Below is a small trained network, with its code and all its weights. Each question gives an input and a class and asks what happens when units are switched off, that is, made to give their printed mean instead of their output.

import numpy as np


def w(rows, s, z=0):
    codes = np.array(rows[::2]) - 128.0
    scale = np.full(codes.shape[1], s)
    scale[-1] = z or s
    return codes * scale


def norm(h):
    return h / np.sqrt((h * h).mean(-1, keepdims=True) + 1e-5)


def f(y):
    return np.maximum(y, 0)


def log_softmax(a):
    a = a - a.max(-1, keepdims=True)
    return a - np.log(np.exp(a).sum(-1, keepdims=True))


def net(x, mask):
    res = np.array(x, float).reshape(1, 6) / 4 @ E
    u = 0
    for l in range(3):
        y = f(norm(res) @ A[l][:, :-1].T + A[l][:, -1])
        res = res + np.where(mask[u : u + 4], y, B[l][:, -1]) @ B[l][:, :-1]
        u += 4
    return log_softmax(norm(res)[-1] @ U[:, :-1].T + U[:, -1])


A, B = {}, {}
E = w([
[151,79,148,147,34,166,170],'x0',
[118,132,148,129,101,187,86],'x1',
[100,105,119,134,150,129,196],'x2',
[99,158,168,129,163,114,254],'x3',
[172,131,152,134,193,81,84],'x4',
[220,199,86,124,104,153,115],'x5',
],0.013)
A[0] = w([
[123,161,106,118,11,188,142,60],'L0N0',
[217,183,96,122,191,163,53,54],'L0N1',
[59,121,76,128,59,112,162,2],'L0N2',
[151,107,92,131,6,220,171,105],'L0N3',
],0.022,0.0066)
B[0] = w([
[184,150,172,101,155,247,164,214],'L0N0',
[102,241,39,254,217,63,30,216],'L0N1',
[68,129,121,30,241,80,113,168],'L0N2',
[210,133,227,97,55,221,176,249],'L0N3',
],0.01,0.018)
A[1] = w([
[235,56,187,136,81,79,186,95],'L1N0',
[122,39,149,109,146,173,2,247],'L1N1',
[17,59,120,127,166,153,227,8],'L1N2',
[98,111,126,142,2,201,177,12],'L1N3',
],0.029,0.0016)
B[1] = w([
[149,176,128,59,57,223,118,232],'L1N0',
[144,135,210,104,24,102,159,199],'L1N1',
[2,115,66,149,199,130,146,253],'L1N2',
[254,102,128,110,85,224,170,235],'L1N3',
],0.023,0.017)
A[2] = w([
[167,171,171,103,89,11,136,115],'L2N0',
[147,138,157,105,4,208,62,152],'L2N1',
[26,187,236,200,219,193,168,254],'L2N2',
[236,98,178,149,160,18,216,165],'L2N3',
],0.023,0.0031)
B[2] = w([
[144,180,166,94,29,161,93,158],'L2N0',
[118,101,141,11,46,66,190,254],'L2N1',
[165,4,250,100,18,87,108,215],'L2N2',
[120,179,93,136,36,252,160,137],'L2N3',
],0.015,0.025)
U = w([
[6,73,150,125,152,110,144,139],'0',
[179,155,159,73,94,207,158,210],'1',
[159,230,90,195,162,78,20,7],'2',
],0.011,0.0015)

Each question gives the input, the list of numbers given to net, and the class t.
The units are the neurons (one row each of A and B). Each row of codes is followed by its name. A weight is (code - 128) times the scale printed after its matrix; where a second scale follows, it is the last column's (A, B and U).
mask holds one flag per neuron, layer by layer. A switched-off neuron (its flag False) gives its mean, the last column of its row in B, instead of its output. The means were averaged over made-up inputs and are rounded, as every weight is.
A unit's drop is (log p(t) with every unit on - log p(t) with that unit switched off) / (log p(t) with every unit on - log p(t) with every unit switched off).
The circuit of an input: a set's keep is (log p(t) with only the set's units on - log p(t) with every unit switched off) / (log p(t) with every unit on - log p(t) with every unit switched off). Starting from all 12 units, units are removed one at a time, each time the one whose removal leaves the highest keep (on an exact tie, the one counted first), for as long as the keep stays at least 0.8.
units of the circuit, in order: the units of the circuit, biggest drop first
most important unit: the unit with the biggest drop
k most important neurons: the k neurons with the biggest drops, biggest first
k most important neurons of layer l: the k neurons of layer l with the biggest drops, biggest first
drop of u: that unit's drop, to one decimal
input [-7,3,-1,4,-6,2], class 0: units of the circuit, in order : (L1N3, L1N0)
input [0,-4,5,4,-4,1], class 0: most important unit : L0N2
input [-3,6,-7,3,-3,-6], class 0: 2 most important neurons : (L0N3, L0N1)
input [2,4,-7,-6,4,6], class 2: units of the circuit, in order : (L0N1, L1N3)
input [-8,4,-4,2,4,-1], class 2: 2 most important neurons : (L0N1, L1N2)
input [-1,-8,-8,5,8,-8], class 0: 2 most important neurons : (L0N3, L0N1)
input [-8,7,-5,7,8,-1], class 2: 2 most important neurons of layer 1 : (L1N2, L1N1)
input [0,-3,1,7,-6,0], class 0: 2 most important neurons : (L0N2, L1N2)
input [5,0,1,1,5,-6], class 0: 2 most important neurons : (L0N3, L1N2)
input [5,-3,7,3,5,-7], class 0: 2 most important neurons : (L0N3, L1N2)
input [-3,6,0,-1,5,-3], class 2: 3 most important neurons of layer 1 : (L1N3, L1N0, L1N2)
input [-8,-7,-5,5,-8,7], class 2: 4 most important neurons : (L1N2, L0N3, L2N1, L1N1)
input [-5,-2,0,-4,1,-7], class 0: 2 most important neurons : (L0N1, L0N3)
input [-8,3,3,-6,3,6], class 2: units of the circuit, in order : (L0N1)
input [0,-3,8,4,7,-7], class 0: drop of L1N2 : 0.1
input [0,2,4,-2,4,3], class 2: drop of L0N1 : 0.2
input [-4,-8,6,0,6,-6], class 0: drop of L0N3 : 0.2
input [4,-2,-8,6,8,6], class 2: drop of L0N1 : 0.3
